Here is a tiny trained network, its code and every weight. The questions are about switching its units off for an input and a class, where a switched-off unit gives its printed mean instead of its output.

import numpy as np


def w(rows, s, z=0):
    codes = np.array(rows[::2]) - 128.0
    scale = np.full(codes.shape[1], s)
    scale[-1] = z or s
    return codes * scale


def norm(h):
    return h / np.sqrt((h * h).mean(-1, keepdims=True) + 1e-5)


def f(y):
    return np.maximum(y, 0)


def log_softmax(a):
    a = a - a.max(-1, keepdims=True)
    return a - np.log(np.exp(a).sum(-1, keepdims=True))


def net(x, mask):
    res = np.array(x, float).reshape(1, 2) / 4 @ E
    u = 0
    for l in range(2):
        y = f(norm(res) @ A[l][:, :-1].T + A[l][:, -1])
        res = res + np.where(mask[u : u + 14], y, B[l][:, -1]) @ B[l][:, :-1]
        u += 14
    return log_softmax(norm(res)[-1] @ U[:, :-1].T + U[:, -1])


A, B = {}, {}
E = w([
[180,138,55,51,37],'x0',
[1,175,192,176,4],'x1',
],0.0016)
A[0] = w([
[137,149,160,128,193,117],'L0N0',
[207,183,182,103,166,67],'L0N1',
[68,168,152,188,102,208],'L0N2',
[166,174,126,179,203,96],'L0N3',
[230,90,83,48,92,123],'L0N4',
[177,90,127,66,133,100],'L0N5',
[189,186,111,35,179,73],'L0N6',
[91,73,116,100,52,114],'L0N7',
[152,127,181,163,89,47],'L0N8',
[117,122,152,119,203,119],'L0N9',
[177,122,93,53,94,82],'L0N10',
[219,67,84,90,133,72],'L0N11',
[139,251,110,120,146,4],'L0N12',
[35,80,72,128,65,175],'L0N13',
],0.003,0.0035)
B[0] = w([
[73,127,66,69,198,166],'L0N0',
[160,38,114,130,102,138],'L0N1',
[177,91,130,154,165,254],'L0N2',
[132,116,62,49,146,167],'L0N3',
[66,181,109,91,203,240],'L0N4',
[154,63,136,154,98,174],'L0N5',
[177,40,112,117,91,181],'L0N6',
[63,105,106,109,167,173],'L0N7',
[131,81,171,104,135,128],'L0N8',
[110,118,72,103,131,173],'L0N9',
[59,194,119,96,170,178],'L0N10',
[147,50,149,158,98,197],'L0N11',
[243,15,254,227,202,128],'L0N12',
[189,139,170,111,162,221],'L0N13',
],0.0039,0.0027)
A[1] = w([
[217,88,115,143,122,115],'L1N0',
[179,168,187,204,2,36],'L1N1',
[176,186,180,106,178,127],'L1N2',
[143,82,78,71,200,192],'L1N3',
[134,183,36,61,47,65],'L1N4',
[26,70,49,141,61,140],'L1N5',
[156,83,145,199,5,79],'L1N6',
[78,185,75,56,130,2],'L1N7',
[163,193,32,82,19,190],'L1N8',
[99,146,179,198,185,169],'L1N9',
[182,33,147,137,114,141],'L1N10',
[8,93,76,57,114,112],'L1N11',
[143,172,160,225,64,106],'L1N12',
[19,177,135,144,130,185],'L1N13',
],0.0041,0.0035)
B[1] = w([
[55,108,163,104,92,151],'L1N0',
[194,1,48,71,115,151],'L1N1',
[49,177,217,169,27,144],'L1N2',
[131,134,146,151,47,255],'L1N3',
[27,249,68,142,239,151],'L1N4',
[50,240,221,213,48,145],'L1N5',
[168,2,134,96,7,147],'L1N6',
[61,25,141,77,127,139],'L1N7',
[121,58,35,107,253,177],'L1N8',
[105,149,61,67,164,175],'L1N9',
[122,162,141,140,37,164],'L1N10',
[87,208,210,155,153,169],'L1N11',
[208,31,81,151,125,154],'L1N12',
[179,167,87,53,65,165],'L1N13',
],0.0042,0.0057)
U = w([
[189,15,37,37,38,252],'0',
[18,229,32,28,237,252],'1',
[51,212,213,141,35,236],'2',
[234,207,229,226,211,4],'3',
[231,220,211,213,225,4],'4',
[254,208,220,224,212,4],'5',
[248,228,218,230,208,4],'6',
],0.0052,0.0039)

Each question gives the input, the list of numbers given to net, and the class t.
The units are the neurons (one row each of A and B). Each row of codes is followed by its name. A weight is (code - 128) times the scale printed after its matrix; where a second scale follows, it is the last column's (A, B and U).
mask holds one flag per neuron, layer by layer. A switched-off neuron (its flag False) gives its mean, the last column of its row in B, instead of its output. The means were averaged over made-up inputs and are rounded, as every weight is.
A unit's drop is (log p(t) with every unit on - log p(t) with that unit switched off) / (log p(t) with every unit on - log p(t) with every unit switched off).
The circuit of an input: a set's keep is (log p(t) with only the set's units on - log p(t) with every unit switched off) / (log p(t) with every unit on - log p(t) with every unit switched off). Starting from the 12 units with the biggest drops (on a tie, the unit counted first), units are removed one at a time, each time the one whose removal leaves the highest keep (on an exact tie, the one counted first), for as long as the keep stays at least 0.8.
units of the circuit, in order: the units of the circuit, biggest drop first
unit that matters most: the unit with the biggest drop
top k neurons: the k neurons with the biggest drops, biggest first
top k neurons in layer l: the k neurons of layer l with the biggest drops, biggest first
drop of u: that unit's drop, to one decimal
input [-6,5], class 1: top 2 neurons -> [L1N9 L0N11]
input [-4,3], class 1: units of the circuit, in order -> [L1N9]
input [0,4], class 0: units of the circuit, in order -> [L0N4 L0N0 L1N1]
input [-7,-8], class 0: top 2 neurons in layer 0 -> [L0N4 L0N10]
input [6,-5], class 1: top 3 neurons -> [L0N4 L0N2 L0N10]
input [-7,7], class 0: top 4 neurons in layer 0 -> [L0N4 L0N10 L0N0 L0N7]
input [-6,7], class 0: top 3 neurons -> [L0N4 L1N12 L1N9]
input [-7,4], class 1: top 2 neurons -> [L1N9 L1N3]
input [6,-4], class 1: top 2 neurons in layer 0 -> [L0N4 L0N2]
input [3,6], class 0: top 2 neurons -> [L0N4 L0N13]
input [-7,-7], class 0: top 3 neurons in layer 0 -> [L0N4 L0N10 L0N7]
input [3,1], class 2: top 2 neurons -> [L1N2 L0N13]
input [5,-3], class 1: top 2 neurons -> [L0N4 L0N2]
input [-3,8], class 0: unit that matters most -> L0N4
input [2,6], class 0: top 2 neurons in layer 0 -> [L0N4 L0N13]
input [8,-4], class 1: top 2 neurons -> [L0N4 L1N4]
input [4,1], class 1: top 2 neurons in layer 0 -> [L0N2 L0N11]
input [2,-3], class 2: drop of L0N2 -> 0.2
input [-1,5], class 0: drop of L0N4 -> 1.1
input [1,0], class 2: unit that matters most -> L1N8
input [1,-3], class 2: drop of L0N2 -> 0.2
